After every row comes roughly how far along a hidden order it lies, from 0 to 30.
(in the rows, 100 means zero)
[105 108 100  98 104  99 105  98 102 100 115 104 118 105 106 100] => 9
[116 113  98  99 113  94 107 102  98  99 127 117 113 113 109  99] => 2
[114 116  99 102 114  97 107 104 100  99 123 116 108 124 106 100] => 2
[107 111  99 103 110  98 104 101  95  97 113 115 105 103 102  99] => 1
[112 112  97 101 115  92 110 103  95  97 118 127 114 106 111  98] => 0
[118 115  99  96 110  94 106 100 101  99 121 124 113 114 108 100] => 12
[114 110  99  95 107  93 109 100  98 100 121 114 116 114 108  99] => 9
[110 112  99  98 106  96 106 100  99  99 113 111 115 103 106 100] => 15
[104 109 100 101 106 100 100  97  99  99 115 108 102 105 100 100] => 1
[108 111  99  99 106  97 107 103 101 100 108 120 111 110 108 100] => 0
[115 109 100  99 105  98 105 100 112 100 116 174 108 142 105 104] => 8
[126 164 100  98 103  98 134 102 117 100 118 118 165 116 145 105] => 30
[109 104 100  99 106  98  99  96  96  99 123 107 104 108 100 100] => 1
[108 112  99 104 107 100 104 104 101  99 108 124 107 104 104 100] => 1
[105 113 100  96  99  99 106 103 104 101 104 106 106 106 104 101] => 3
[106 109 101 101 102 103 101  98 104 100 117 108  97 108  99 102] => 4
[117 106  98  89 110  90 104  98  94  99 123 108 120 102 110  97] => 1
[104 112  99 104 109  99 104 103 100  98 118 119 102 110 103 100] => 0
[115 109  99  97 114  95 105 100 100  99 118 118 108 109 107 100] => 5
[113 120  98 119 121 101 108 109  95  94 122 136  97 115 103 100] => 1
[118 110  98 100 113  94 104  97  94  97 127 141 112 125 106  99] => 0
[112 110  98  92 108  92 109 102  99 100 115 114 114 107 109  98] => 4
[102 113  99  98  99  98 116 109 106 101  97 128 106 107 111 100] => 13
[123 122  99 105 121  98 105 101  97  97 150 125 105 129 105 100] => 2
[100 106 100  97  91 100 107 104 108 102  98 107 108 109 106 101] => 5
[118 120 100 104 118 101  99  99 100  99 142 114 104 130 101 101] => 2

New part:
[105  88 115 103 114 100 119  99  84  78  95 103 122  88 110 150  99 107
 123  97  35 122 103 128  98 106  86  91 122  93  87 126 104  86] => 15
[ 86 103  70 129  91  90  95 116 119  87  96  89  73 104 106  95  89 107
 103  90  91  69  85 105  99  80  95  80  75 103 138 109  81  92] => 0
[103 127 116  96  95 124  99  79  84  93 104  96 159 129  84 141 109  92
 103  92 112 125 117 113  92 115 101 104 106  91  72 104 126 108] => 28
[106  89 110 108 113 106 122  91  87  79  99 110 132  93 110 144  94 103
 127  99  36 129 106 116  97 108  84  92 127  93  92 120 103  93] => 17
[105  80 103  83  98  89  95 108  85  80 105 110  72 118  97  54 110  78
 104  98 145 107  83  75 104 107 109 114 101 145  98  81  58  91] => 18
[103  98 121  85  96 111  92 113  84  88 103 109  64 125  90  69 114  76
 106 101 133 114  81  63  94 114 112 116 112 149  82  75  60  92] => 21
[105  79  69  77 101  82  95 103  97 115 106 114  69  98 103  43 100  97
 111 101 150  92  93  62 110  93  94 111 105 120 131  80  86  96] => 11
[105 117 107  95  93 108  89  84  81 120 101  90 144 126  82 113 112  99
  93  99 130 108 119 118  93 115 111 110 118  86  74 103 117 107] => 30
[104 112 112 105  96 104  88  87  90 139 103  89 118 116  89  78 112 108
  85 113  98  98 121  91  91 113 114 120 140 110  77  83 108 117] => 30
[106 123 118  93  92 120  95  86  89  95 102  90 176 134  83 139 113  98
 104  95 116 126 115 112  93 120 105 106 116  86  67 104 125 106] => 29
[105  69  64  83 101  71  93  99  91 118 107 118  68  94 104  39 100  76
 102 103 133  83  97  75 111  91  99 112  88 107 121  85  81  95] => 12
[110  97 130  92 107 102 122 128 101  73  88  95 104  81 106 144  90 124
 106  93  74 127  89 128 106 102  99  87 119  96  92 129 121  80] => 9
[ 85 108  75 126  87 103  91 122 119  77  94  85  85 100 104  87  95 109
 109  90  88  77  84  95  95  85  93  82  80 113 135 105  83  91] => 0
[ 99  92 111  90 106 101  84  96  81 120 106 111  58 105  94  64 112  84
  68 116 113 100  90  73  94 103 111 114  85 105  75  78  67 109] => 24
[ 86 113  72 125  87  99  96 121 119  75  95  91  85  97 101  92  97 114
 110  91  92  75  82  99  96  86  91  84  76 114 134 103  87  91] => 0
